Below is a small trained network, with its code and all its weights. Each question gives an input and a target symbol and asks what happens when units are switched off, that is, made to give their printed mean instead of their output.

import numpy as np


def w(rows, s, z=0):
    codes = np.array(rows[::2]) - 128.0
    scale = np.full(codes.shape[1], s)
    scale[-1] = z or s
    return codes * scale


def f(y):
    return np.maximum(y, 0)


def softmax(a):
    e = np.exp(a - a.max(-1, keepdims=True))
    return e / e.sum(-1, keepdims=True)


def log_softmax(a):
    a = a - a.max(-1, keepdims=True)
    return a - np.log(np.exp(a).sum(-1, keepdims=True))


def net(x, mask):
    ids = ['αβγδεζηθλμστφψω'.index(c) for c in x.split()]
    T = len(ids)
    res = E[ids] + P[:T]
    r = res
    for j in range(2):
        rows = slice(2 * j, 2 * j + 2)
        q, k, v = (r @ M[0][rows].T for M in (Q, K, V))
        z = softmax(np.where(np.tri(T) > 0, q @ k.T / 2**0.5, -1e9)) @ v
        o = O[0][rows]
        res = res + np.where(mask[j], z, o[:, -1]) @ o[:, :-1]
    y = f(res @ A[0][:, :-1].T + A[0][:, -1])
    res = res + np.where(mask[2:14], y, B[0][:, -1]) @ B[0][:, :-1]
    return log_softmax(res[-1] @ U[:, :-1].T + U[:, -1])


Q, K, V, O, A, B = {}, {}, {}, {}, {}, {}
E = w([
[162,122,84],'α',
[129,124,129],'β',
[137,116,139],'γ',
[91,109,75],'δ',
[131,122,127],'ε',
[172,130,136],'ζ',
[107,214,70],'η',
[112,102,45],'θ',
[136,122,122],'λ',
[253,156,154],'μ',
[162,116,52],'σ',
[103,38,129],'τ',
[142,89,166],'φ',
[88,221,167],'ψ',
[146,99,230],'ω',
],0.013)
P = w([
[126,101,114],'0',
[243,80,83],'1',
[72,161,176],'2',
[255,83,105],'3',
[59,162,182],'4',
[240,92,99],'5',
[50,159,181],'6',
[229,92,113],'7',
[52,160,205],'8',
[239,100,74],'9',
[51,164,173],'10',
],0.0057)
Q[0] = w([
[210,141,135],'H0',
[59,127,160],'H0',
[182,8,100],'H1',
[69,196,168],'H1',
],0.012)
K[0] = w([
[174,231,218],'H0',
[69,115,58],'H0',
[148,2,200],'H1',
[142,207,32],'H1',
],0.0091)
V[0] = w([
[92,55,53],'H0',
[238,119,107],'H0',
[154,171,31],'H1',
[182,254,191],'H1',
],0.0098)
O[0] = w([
[45,89,62,127],'H0',
[216,96,25,252],'H0',
[121,245,2,100],'H1',
[150,218,219,74],'H1',
],0.0082,0.003)
A[0] = w([
[124,202,98,61],'N0',
[105,202,128,100],'N1',
[10,141,145,201],'N2',
[174,132,93,118],'N3',
[154,148,172,245],'N4',
[145,161,169,242],'N5',
[141,92,127,115],'N6',
[99,93,169,195],'N7',
[149,83,126,97],'N8',
[128,90,153,156],'N9',
[131,193,155,255],'N10',
[131,148,192,131],'N11',
],0.013,0.0038)
B[0] = w([
[135,50,198,179],'N0',
[173,81,208,184],'N1',
[44,245,140,240],'N2',
[78,135,85,254],'N3',
[161,178,113,247],'N4',
[167,160,114,237],'N5',
[150,102,174,217],'N6',
[87,128,154,219],'N7',
[153,117,179,239],'N8',
[131,121,178,210],'N9',
[188,128,116,244],'N10',
[113,177,72,187],'N11',
],0.011,0.0043)
U = w([
[161,8,142,128],'α',
[40,204,90,62],'β',
[175,117,254,45],'γ',
[180,181,58,143],'δ',
[56,168,52,114],'ε',
[199,117,186,99],'ζ',
[173,64,172,98],'η',
[138,141,87,181],'θ',
[123,121,84,217],'λ',
[121,216,176,36],'μ',
[114,112,61,252],'σ',
[29,143,205,202],'τ',
[106,128,143,39],'φ',
[118,97,84,97],'ψ',
[113,116,123,172],'ω',
],0.0079,0.0042)

Each question gives the input, a string of symbols that net reads in full, and the target symbol t.
The units are the heads (2 rows each of Q, K, V and O) and the neurons (one row each of A and B). Each row of codes is followed by its name. A weight is (code - 128) times the scale printed after its matrix; where a second scale follows, it is the last column's (O, A, B and U).
mask holds one flag per unit, heads first, then neurons. A switched-off unit (its flag False) gives its mean, the last column of its rows in O or B, instead of its output. The means were averaged over made-up inputs and are rounded, as every weight is.
A unit's drop is (log p(t) with every unit on - log p(t) with that unit switched off) / (log p(t) with every unit on - log p(t) with every unit switched off).
The circuit of an input: a set's keep is (log p(t) with only the set's units on - log p(t) with every unit switched off) / (log p(t) with every unit on - log p(t) with every unit switched off). Starting from the 12 units with the biggest drops (on a tie, the unit counted first), units are removed one at a time, each time the one whose removal leaves the highest keep (on an exact tie, the one counted first), for as long as the keep stays at least 0.8.
circuit, biggest first: the units of the circuit, biggest drop first
most important unit: the unit with the biggest drop
top k neurons: the k neurons with the biggest drops, biggest first
heads that matter: for each layer, one digit per head in row order, 1 if its drop is at least 0.15 and else 0, layers parted by /
drop when u is switched off: that unit's drop, to one decimal
input α β η ω α ψ, target γ: circuit, biggest first : [H1, N1]
input μ τ ψ ε η, target γ: circuit, biggest first : [H1, N1, N0]
input θ μ τ ζ, target α: circuit, biggest first : [H1, N2, H0]
input φ ψ τ λ ω ζ, target γ: circuit, biggest first : [H1, H0]
input θ σ τ ε μ τ ε β ε α θ, target ε: circuit, biggest first : [H0, N2, H1, N8]
input θ β τ ω τ θ α δ β, target β: circuit, biggest first : [H0, N2, H1]
input η β β φ β ω ω τ, target γ: circuit, biggest first : [H1, N9, N8]
input ω ε ω ε, target γ: circuit, biggest first : [H1, H0]
input ε ε η δ τ σ, target α: heads that matter : 01
input ε σ β ε τ τ τ γ, target α: circuit, biggest first : [H1, N2]
input ε ε ω φ, target γ: heads that matter : 01
input λ ε ψ, target μ: circuit, biggest first : [N2, H1, N4]
input δ β ω β ψ φ γ ε μ ψ, target ζ: circuit, biggest first : [N1, H1, N10, N2]
input ε τ ε β ζ ψ γ ψ ω, target μ: heads that matter : 11
input λ ε δ τ, target α: heads that matter : 01
input ε φ φ τ ψ τ τ ε ε λ φ, target τ: most important unit : H0
input ε γ μ τ ε β ε φ β γ τ, target τ: heads that matter : 10
input θ ε ζ γ θ, target ε: heads that matter : 11
input ε θ τ δ, target α: heads that matter : 01
input φ τ β, target τ: top neuron : [N2]
input φ ε τ τ ζ η ω φ, target γ: top 2 neurons : [N9, N8]
input ζ μ ω, target δ: top neuron : [N11]
input τ β τ ω τ, target τ: drop when N10 is switched off : 0.0
input β ε μ ψ, target ζ: drop when N2 is switched off : 0.2
input δ β τ ζ τ θ, target α: drop when N6 is switched off : 0.1
